Here is a tiny trained network, its code and every weight. The questions are about switching its units off for an input and a class, where a switched-off unit gives its printed mean instead of its output.

import numpy as np


def w(rows, s, z=0):
    codes = np.array(rows[::2]) - 128.0
    scale = np.full(codes.shape[1], s)
    scale[-1] = z or s
    return codes * scale


def f(y):
    return y / 2 * (1 + np.tanh(0.7978845608 * (y + 0.044715 * y**3)))


def log_softmax(a):
    a = a - a.max(-1, keepdims=True)
    return a - np.log(np.exp(a).sum(-1, keepdims=True))


def net(x, mask):
    res = np.array(x, float).reshape(1, 3) / 4 @ E
    y = f(res @ A[0][:, :-1].T + A[0][:, -1])
    res = res + np.where(mask, y, B[0][:, -1]) @ B[0][:, :-1]
    return log_softmax(res[-1] @ U[:, :-1].T + U[:, -1])


A, B = {}, {}
E = w([
[67,37,104,117,247,102,98,60,209],'x0',
[31,99,148,166,79,192,109,200,213],'x1',
[91,147,25,210,29,97,47,84,126],'x2',
],0.011)
A[0] = w([
[148,109,64,92,179,71,128,103,143,121],'neuron 0',
[254,216,115,83,95,71,125,123,41,201],'neuron 1',
[27,81,143,119,164,176,78,168,183,101],'neuron 2',
[91,71,135,147,160,141,107,107,229,95],'neuron 3',
[127,90,198,79,209,124,160,122,124,190],'neuron 4',
[141,141,104,120,143,47,79,48,138,159],'neuron 5',
[121,133,184,101,45,227,108,173,160,139],'neuron 6',
[144,140,228,62,198,149,208,144,152,254],'neuron 7',
[124,137,74,228,58,165,105,162,162,112],'neuron 8',
[81,182,170,132,186,56,157,45,141,115],'neuron 9',
[103,97,90,159,124,90,116,45,122,145],'neuron 10',
[81,143,61,176,37,92,53,118,100,153],'neuron 11',
[190,108,123,142,190,116,154,117,128,142],'neuron 12',
[109,139,189,200,69,186,152,171,129,129],'neuron 13',
[203,145,215,92,95,182,183,154,127,164],'neuron 14',
[46,83,100,120,160,170,102,141,184,91],'neuron 15',
[86,164,172,136,79,232,160,155,146,156],'neuron 16',
],0.0084,0.0068)
B[0] = w([
[138,126,90,112,146,66,83,123,187,164],'neuron 0',
[67,107,129,209,2,134,213,154,48,253],'neuron 1',
[127,95,207,183,75,163,192,133,38,191],'neuron 2',
[111,58,140,166,71,113,180,165,74,184],'neuron 3',
[182,99,161,87,145,73,171,129,103,198],'neuron 4',
[82,64,86,131,86,72,29,106,151,183],'neuron 5',
[126,209,152,105,205,151,54,113,163,181],'neuron 6',
[127,138,150,55,230,95,201,97,114,232],'neuron 7',
[157,173,81,133,108,160,174,133,176,188],'neuron 8',
[167,70,22,64,144,72,121,88,196,156],'neuron 9',
[117,97,61,105,63,125,55,119,138,175],'neuron 10',
[176,119,1,153,120,145,148,234,225,218],'neuron 11',
[180,87,121,73,103,37,176,79,156,161],'neuron 12',
[164,189,124,70,204,163,94,153,154,174],'neuron 13',
[94,162,198,115,134,142,105,54,56,196],'neuron 14',
[48,114,149,175,99,147,202,106,118,180],'neuron 15',
[172,235,166,89,224,156,118,124,146,180],'neuron 16',
],0.0074,0.017)
U = w([
[73,102,216,136,115,127,219,96,58,253],'0',
[89,76,105,200,37,171,164,160,110,108],'1',
[124,159,195,70,202,177,72,126,129,219],'2',
[185,153,85,112,156,177,117,151,200,47],'3',
[161,70,112,46,163,87,146,103,162,68],'4',
[72,98,97,117,115,77,1,83,169,64],'5',
],0.0097,0.0017)

Each question gives the input, the list of numbers given to net, and the class t.
The units are the neurons (one row each of A and B). Each row of codes is followed by its name. A weight is (code - 128) times the scale printed after its matrix; where a second scale follows, it is the last column's (A, B and U).
mask holds one flag per neuron, in row order. A switched-off neuron (its flag False) gives its mean, the last column of its row in B, instead of its output. The means were averaged over made-up inputs and are rounded, as every weight is.
A unit's drop is (log p(t) with every unit on - log p(t) with that unit switched off) / (log p(t) with every unit on - log p(t) with every unit switched off).
The circuit of an input: a set's keep is (log p(t) with only the set's units on - log p(t) with every unit switched off) / (log p(t) with every unit on - log p(t) with every unit switched off). Starting from the 12 units with the biggest drops (on a tie, the unit counted first), units are removed one at a time, each time the one whose removal leaves the highest keep (on an exact tie, the one counted first), for as long as the keep stays at least 0.8.
units of the circuit, in order: the units of the circuit, biggest drop first
top k neurons: the k neurons with the biggest drops, biggest first
drop of u: that unit's drop, to one decimal
input [1,-2,6], class 5: top 2 neurons	neuron 1; neuron 2
input [0,1,-7], class 2: units of the circuit, in order	neuron 1
input [-1,1,5], class 3: units of the circuit, in order	neuron 1; neuron 11
input [5,-5,1], class 5: units of the circuit, in order	neuron 5; neuron 7
input [3,-8,1], class 5: units of the circuit, in order	neuron 5; neuron 7
input [-8,1,8], class 3: top 2 neurons	neuron 13; neuron 11
input [5,2,1], class 1: top 2 neurons	neuron 7; neuron 14
input [8,1,4], class 1: top 3 neurons	neuron 3; neuron 2; neuron 15
input [7,1,-2], class 0: top 2 neurons	neuron 2; neuron 15
input [0,5,2], class 3: drop of neuron 13	0.1
input [3,-2,3], class 5: drop of neuron 10	0.0
input [0,5,7], class 3: drop of neuron 1	0.6
